Below are the code and all the weights of a small trained network. Each question names an input and a target symbol and asks about switching units off, where a switched-off unit gives its printed mean instead of its output.

import numpy as np


def w(rows, s, z=0):
    codes = np.array(rows[::2]) - 128.0
    scale = np.full(codes.shape[1], s)
    scale[-1] = z or s
    return codes * scale


def norm(h):
    return h / np.sqrt((h * h).mean(-1, keepdims=True) + 1e-5)


def f(y):
    return y / 2 * (1 + np.tanh(0.7978845608 * (y + 0.044715 * y**3)))


def softmax(a):
    e = np.exp(a - a.max(-1, keepdims=True))
    return e / e.sum(-1, keepdims=True)


def log_softmax(a):
    a = a - a.max(-1, keepdims=True)
    return a - np.log(np.exp(a).sum(-1, keepdims=True))


def net(x, mask):
    ids = ['αβγδηθλμσψω'.index(c) for c in x.split()]
    T = len(ids)
    res = E[ids] + P[:T]
    u = 0
    for l in range(2):
        r = norm(res)
        for j in range(2):
            rows = slice(2 * j, 2 * j + 2)
            q, k, v = (r @ M[l][rows].T for M in (Q, K, V))
            z = softmax(np.where(np.tri(T) > 0, q @ k.T / 2**0.5, -1e9)) @ v
            o = O[l][rows]
            res = res + np.where(mask[u + j], z, o[:, -1]) @ o[:, :-1]
        u += 2
        y = f(norm(res) @ A[l][:, :-1].T + A[l][:, -1])
        res = res + np.where(mask[u : u + 16], y, B[l][:, -1]) @ B[l][:, :-1]
        u += 16
    return log_softmax(norm(res)[-1] @ U[:, :-1].T + U[:, -1])


Q, K, V, O, A, B = {}, {}, {}, {}, {}, {}
E = w([
[106,90,123,146,182,247],'α',
[79,212,128,176,12,106],'β',
[31,167,198,174,19,127],'γ',
[98,152,42,80,109,208],'δ',
[187,77,213,7,101,93],'η',
[174,69,170,202,169,19],'θ',
[74,167,142,192,59,81],'λ',
[27,172,150,202,199,22],'μ',
[70,205,192,95,38,194],'σ',
[172,126,23,96,156,145],'ψ',
[232,181,139,216,111,197],'ω',
],0.014)
P = w([
[205,218,189,71,174,234],'0',
[195,176,160,74,151,204],'1',
[169,164,149,82,134,188],'2',
[152,148,143,95,124,175],'3',
[140,142,139,104,117,168],'4',
[128,136,137,117,114,156],'5',
[116,128,139,126,105,151],'6',
[102,122,131,136,100,144],'7',
[91,115,133,146,95,146],'8',
[73,110,128,149,96,137],'9',
[58,102,119,161,92,132],'10',
[41,94,117,169,90,133],'11',
[22,91,108,176,89,127],'12',
[12,85,113,182,92,133],'13',
],0.011)
Q[0] = w([
[122,191,107,148,196,185],'L0H1',
[83,170,92,199,139,53],'L0H1',
[69,232,181,2,118,139],'L0H2',
[185,86,175,141,230,13],'L0H2',
],0.0082)
K[0] = w([
[67,137,111,171,197,150],'L0H1',
[85,78,100,185,125,78],'L0H1',
[129,187,128,26,76,195],'L0H2',
[221,195,252,162,254,57],'L0H2',
],0.0099)
V[0] = w([
[66,167,101,91,112,169],'L0H1',
[95,103,100,195,221,254],'L0H1',
[239,97,171,44,36,173],'L0H2',
[211,158,189,188,120,135],'L0H2',
],0.0056)
O[0] = w([
[183,72,70,58,75,117,228],'L0H1',
[95,3,62,127,13,3,173],'L0H1',
[34,192,166,179,127,208,252],'L0H2',
[80,197,162,69,124,49,92],'L0H2',
],0.0053,0.0022)
A[0] = w([
[126,171,77,144,127,176,21],'L0N1',
[109,119,73,94,144,99,6],'L0N2',
[163,130,107,132,254,158,182],'L0N3',
[165,78,153,86,174,207,140],'L0N4',
[57,159,121,156,151,138,29],'L0N5',
[111,150,189,123,175,110,225],'L0N6',
[149,107,88,154,131,105,25],'L0N7',
[166,135,71,106,125,122,99],'L0N8',
[123,156,112,111,94,114,81],'L0N9',
[102,117,127,106,201,80,103],'L0N10',
[84,45,156,77,135,134,140],'L0N11',
[104,130,174,118,199,109,25],'L0N12',
[81,132,186,145,105,61,254],'L0N13',
[144,127,99,177,119,113,232],'L0N14',
[234,125,141,130,160,140,100],'L0N15',
[226,63,96,44,143,76,95],'L0N16',
],0.014,0.0027)
B[0] = w([
[54,152,213,112,197,146,195],'L0N1',
[107,77,135,157,158,199,149],'L0N2',
[224,222,67,143,160,230,172],'L0N3',
[46,174,150,76,216,47,206],'L0N4',
[228,131,105,96,116,169,168],'L0N5',
[137,120,65,41,34,111,176],'L0N6',
[73,139,181,207,86,164,142],'L0N7',
[52,198,45,164,109,214,180],'L0N8',
[123,110,174,96,177,193,150],'L0N9',
[109,193,142,135,30,17,138],'L0N10',
[103,169,189,162,206,11,170],'L0N11',
[79,145,57,136,74,32,140],'L0N12',
[169,191,125,23,121,192,255],'L0N13',
[83,105,247,127,195,121,179],'L0N14',
[187,165,233,189,88,112,159],'L0N15',
[253,184,205,174,147,245,197],'L0N16',
],0.0067,0.0072)
Q[1] = w([
[140,144,102,90,167,6],'L1H1',
[217,71,79,149,162,39],'L1H1',
[115,187,204,159,90,138],'L1H2',
[171,80,115,126,124,47],'L1H2',
],0.015)
K[1] = w([
[121,203,155,47,104,123],'L1H1',
[188,219,150,26,119,109],'L1H1',
[105,31,110,246,151,111],'L1H2',
[166,227,115,75,83,58],'L1H2',
],0.012)
V[1] = w([
[207,198,2,193,139,243],'L1H1',
[232,112,199,198,96,131],'L1H1',
[141,206,149,160,119,57],'L1H2',
[85,161,123,68,54,120],'L1H2',
],0.0087)
O[1] = w([
[87,155,91,181,147,147,255],'L1H1',
[151,184,171,169,112,126,112],'L1H1',
[166,32,134,169,129,85,123],'L1H2',
[103,117,140,159,158,9,119],'L1H2',
],0.012,0.0094)
A[1] = w([
[165,114,175,119,109,162,134],'L1N1',
[184,164,184,121,152,101,201],'L1N2',
[151,111,113,156,125,127,120],'L1N3',
[253,114,202,228,77,157,51],'L1N4',
[158,179,55,134,196,120,160],'L1N5',
[103,112,109,209,147,160,121],'L1N6',
[161,138,65,150,130,132,168],'L1N7',
[81,49,67,102,134,96,244],'L1N8',
[208,142,148,158,213,89,106],'L1N9',
[78,122,98,66,166,127,42],'L1N10',
[70,125,108,147,123,185,103],'L1N11',
[159,130,84,159,144,183,62],'L1N12',
[179,136,133,193,90,90,181],'L1N13',
[186,128,61,111,158,151,158],'L1N14',
[126,163,86,85,135,98,3],'L1N15',
[107,144,91,136,100,155,98],'L1N16',
],0.018,0.0064)
B[1] = w([
[131,106,109,123,92,122,163],'L1N1',
[136,87,117,161,154,119,207],'L1N2',
[88,145,154,151,104,136,120],'L1N3',
[107,69,147,255,28,139,188],'L1N4',
[120,114,99,147,101,206,204],'L1N5',
[171,178,131,69,116,168,216],'L1N6',
[115,201,146,109,121,198,158],'L1N7',
[95,94,120,121,129,67,179],'L1N8',
[181,138,119,100,75,179,160],'L1N9',
[89,71,110,156,124,118,161],'L1N10',
[146,99,117,134,175,134,255],'L1N11',
[127,206,124,109,144,165,194],'L1N12',
[34,84,150,124,160,132,160],'L1N13',
[107,140,155,134,109,137,154],'L1N14',
[165,132,94,170,129,145,134],'L1N15',
[149,123,134,155,131,131,195],'L1N16',
],0.018,0.0099)
U = w([
[126,99,128,18,51,160,57],'α',
[101,195,183,188,203,77,93],'β',
[105,224,213,94,73,87,101],'γ',
[94,38,51,114,186,180,23],'δ',
[234,106,172,104,173,112,145],'η',
[151,182,4,126,68,81,80],'θ',
[196,138,66,189,180,91,86],'λ',
[135,140,133,120,126,123,56],'μ',
[45,159,210,74,136,117,96],'σ',
[137,198,114,112,165,177,253],'ψ',
[146,103,170,191,65,139,144],'ω',
],0.014,0.0073)

Each question gives the input, a string of symbols that net reads in full, and the target symbol t.
The units are the heads (2 rows each of Q, K, V and O) and the neurons (one row each of A and B). Each row of codes is followed by its name. A weight is (code - 128) times the scale printed after its matrix; where a second scale follows, it is the last column's (O, A, B and U).
mask holds one flag per unit, layer by layer, with each layer's heads first. A switched-off unit (its flag False) gives its mean, the last column of its rows in O or B, instead of its output. The means were averaged over made-up inputs and are rounded, as every weight is.
A unit's drop is (log p(t) with every unit on - log p(t) with that unit switched off) / (log p(t) with every unit on - log p(t) with every unit switched off).
unit that matters most: the unit with the biggest drop
top k neurons: the k neurons with the biggest drops, biggest first
top k neurons in layer l: the k neurons of layer l with the biggest drops, biggest first
drop when u is switched off: that unit's drop, to one decimal
input ψ η σ θ, target ω: unit that matters most => L0N15
input α η ω α ψ α λ β λ σ ψ β γ, target ψ: top 3 neurons in layer 0 => [L0N4 L0N11 L0N2]
input ψ μ γ λ θ γ ψ ψ ψ ω θ λ, target ω: top 2 neurons => [L0N16 L0N3]
input η θ θ γ, target γ: top 3 neurons in layer 0 => [L0N6 L0N16 L0N8]
input θ μ μ, target θ: top 2 neurons in layer 0 => [L0N13 L0N6]
input α η γ γ α θ γ η α δ η γ ω β, target ω: top 3 neurons in layer 0 => [L0N11 L0N4 L0N14]
input ψ ψ ψ α ψ γ ψ θ δ λ β, target δ: top 3 neurons => [L0N16 L0N13 L0N3]
input ω ψ θ ψ η, target η: top 2 neurons => [L0N11 L1N2]
input ψ ω ψ ψ ψ β η θ α γ δ γ, target δ: top 2 neurons => [L0N4 L0N16]
input ψ γ γ θ γ ψ β δ γ γ, target δ: top 2 neurons in layer 0 => [L0N13 L0N16]
input ω ψ ψ η ψ γ θ θ α, target δ: top 4 neurons in layer 0 => [L0N4 L0N12 L0N6 L0N10]
input η η ψ ψ ψ β δ ψ σ δ μ λ, target δ: top 2 neurons => [L0N13 L0N16]
input β ω σ, target ω: top 3 neurons in layer 0 => [L0N13 L0N15 L0N8]
input μ θ β, target β: top neuron in layer 1 => [L1N4]
input γ θ θ β σ, target σ: top 3 neurons in layer 1 => [L1N4 L1N5 L1N6]
input ψ ψ γ β ψ δ η, target η: top 2 neurons in layer 0 => [L0N11 L0N8]
input λ ω μ η β η γ η δ α η ψ ψ η, target σ: top 2 neurons => [L0N11 L1N11]
input θ γ η μ γ, target γ: top 2 neurons => [L1N11 L0N16]
input ω η β σ λ, target ω: top 2 neurons in layer 0 => [L0N8 L0N13]
input γ ψ α, target δ: unit that matters most => L0H1
input γ σ β, target β: top 2 neurons in layer 1 => [L1N6 L1N4]
input γ ψ ω σ, target ω: top 3 neurons in layer 0 => [L0N13 L0N15 L0N4]
input σ β δ λ σ, target δ: drop when L0H1 is switched off => 0.0
input α β δ σ, target δ: drop when L1H1 is switched off => 0.6
input γ θ ψ λ ψ λ α λ, target α: drop when L0H1 is switched off => 0.7
input γ γ σ, target σ: drop when L0N3 is switched off => 0.2
input γ β α η β β, target α: unit that matters most => L1H1
